Below are the code and all the weights of a small trained network. Each question names an input and a class and asks about switching units off, where a switched-off unit gives its printed mean instead of its output.

import numpy as np


def w(rows, s, z=0):
    codes = np.array(rows[::2]) - 128.0
    scale = np.full(codes.shape[1], s)
    scale[-1] = z or s
    return codes * scale


def f(y):
    return y / 2 * (1 + np.tanh(0.7978845608 * (y + 0.044715 * y**3)))


def log_softmax(a):
    a = a - a.max(-1, keepdims=True)
    return a - np.log(np.exp(a).sum(-1, keepdims=True))


def net(x, mask):
    res = np.array(x, float).reshape(1, 4) / 4 @ E
    y = f(res @ A[0][:, :-1].T + A[0][:, -1])
    res = res + np.where(mask, y, B[0][:, -1]) @ B[0][:, :-1]
    return log_softmax(res[-1] @ U[:, :-1].T + U[:, -1])


A, B = {}, {}
E = w([
[91,116,145,153,120,127,89],'x0',
[133,119,147,141,139,132,131],'x1',
[120,155,105,249,101,59,176],'x2',
[181,174,225,115,57,117,126],'x3',
],0.013)
A[0] = w([
[182,179,206,78,60,176,83,127],'n1',
[139,81,169,2,174,236,47,75],'n2',
[39,77,191,200,106,155,7,139],'n3',
[85,77,60,129,113,144,135,25],'n4',
[196,143,124,135,135,143,133,254],'n5',
[140,128,163,105,67,99,110,46],'n6',
[164,147,178,123,98,140,145,73],'n7',
[105,138,191,130,186,139,154,20],'n8',
[133,61,66,124,252,214,105,112],'n9',
],0.0099,0.0077)
B[0] = w([
[9,111,164,51,150,80,123,205],'n1',
[248,141,141,253,77,106,207,249],'n2',
[165,103,105,67,128,209,106,173],'n3',
[131,126,238,153,171,2,74,145],'n4',
[59,92,51,113,96,158,98,176],'n5',
[150,168,172,156,218,121,74,144],'n6',
[35,122,199,164,215,46,78,151],'n7',
[137,85,141,157,138,66,109,121],'n8',
[59,162,137,48,181,55,77,210],'n9',
],0.0087,0.018)
U = w([
[22,175,157,31,163,100,134,63],'0',
[180,171,138,243,83,127,206,60],'1',
[75,157,122,2,110,193,153,254],'2',
],0.0077,0.0086)

Each question gives the input, the list of numbers given to net, and the class t.
The units are the neurons (one row each of A and B). Each row of codes is followed by its name. A weight is (code - 128) times the scale printed after its matrix; where a second scale follows, it is the last column's (A, B and U).
mask holds one flag per neuron, in row order. A switched-off neuron (its flag False) gives its mean, the last column of its row in B, instead of its output. The means were averaged over made-up inputs and are rounded, as every weight is.
A unit's drop is (log p(t) with every unit on - log p(t) with that unit switched off) / (log p(t) with every unit on - log p(t) with every unit switched off).
The circuit of an input: a set's keep is (log p(t) with only the set's units on - log p(t) with every unit switched off) / (log p(t) with every unit on - log p(t) with every unit switched off). Starting from all 9 units, units are removed one at a time, each time the one whose removal leaves the highest keep (on an exact tie, the one counted first), for as long as the keep stays at least 0.8.
units of the circuit, in order: the units of the circuit, biggest drop first
unit that matters most: the unit with the biggest drop
top k neurons: the k neurons with the biggest drops, biggest first
drop when u is switched off: that unit's drop, to one decimal
input [-6,-4,-5,7], class 0: top 2 neurons	[n1 n7]
input [0,0,-3,-2], class 1: units of the circuit, in order	[n1]
input [-3,0,8,8], class 0: top 2 neurons	[n2 n7]
input [7,4,4,-6], class 2: top 3 neurons	[n2 n3 n1]
input [8,-5,7,1], class 2: units of the circuit, in order	[n2 n3]
input [-5,8,-5,3], class 1: top 2 neurons	[n2 n9]
input [-6,7,-6,-7], class 0: top 3 neurons	[n9 n4 n3]
input [-3,-3,-3,0], class 1: units of the circuit, in order	[n9 n3 n1]
input [-8,-6,8,-8], class 0: top 2 neurons	[n2 n4]
input [-8,2,5,6], class 2: top 2 neurons	[n2 n9]
input [1,6,-5,2], class 1: top 2 neurons	[n2 n9]
input [6,5,4,1], class 2: top 2 neurons	[n2 n3]
input [-7,-1,5,-7], class 0: top 3 neurons	[n2 n4 n9]
input [-5,-1,-5,7], class 0: unit that matters most	n1
input [-3,-1,-4,0], class 1: top 2 neurons	[n2 n3]
input [-5,7,0,7], class 0: top 2 neurons	[n7 n1]
input [4,4,-7,-4], class 1: top 2 neurons	[n2 n1]
input [-8,6,4,-3], class 2: drop when n5 is switched off	0.1
input [-6,2,-8,4], class 1: drop when n2 is switched off	1.9
input [3,6,3,7], class 0: drop when n7 is switched off	0.1
input [8,2,4,-4], class 2: drop when n3 is switched off	0.4
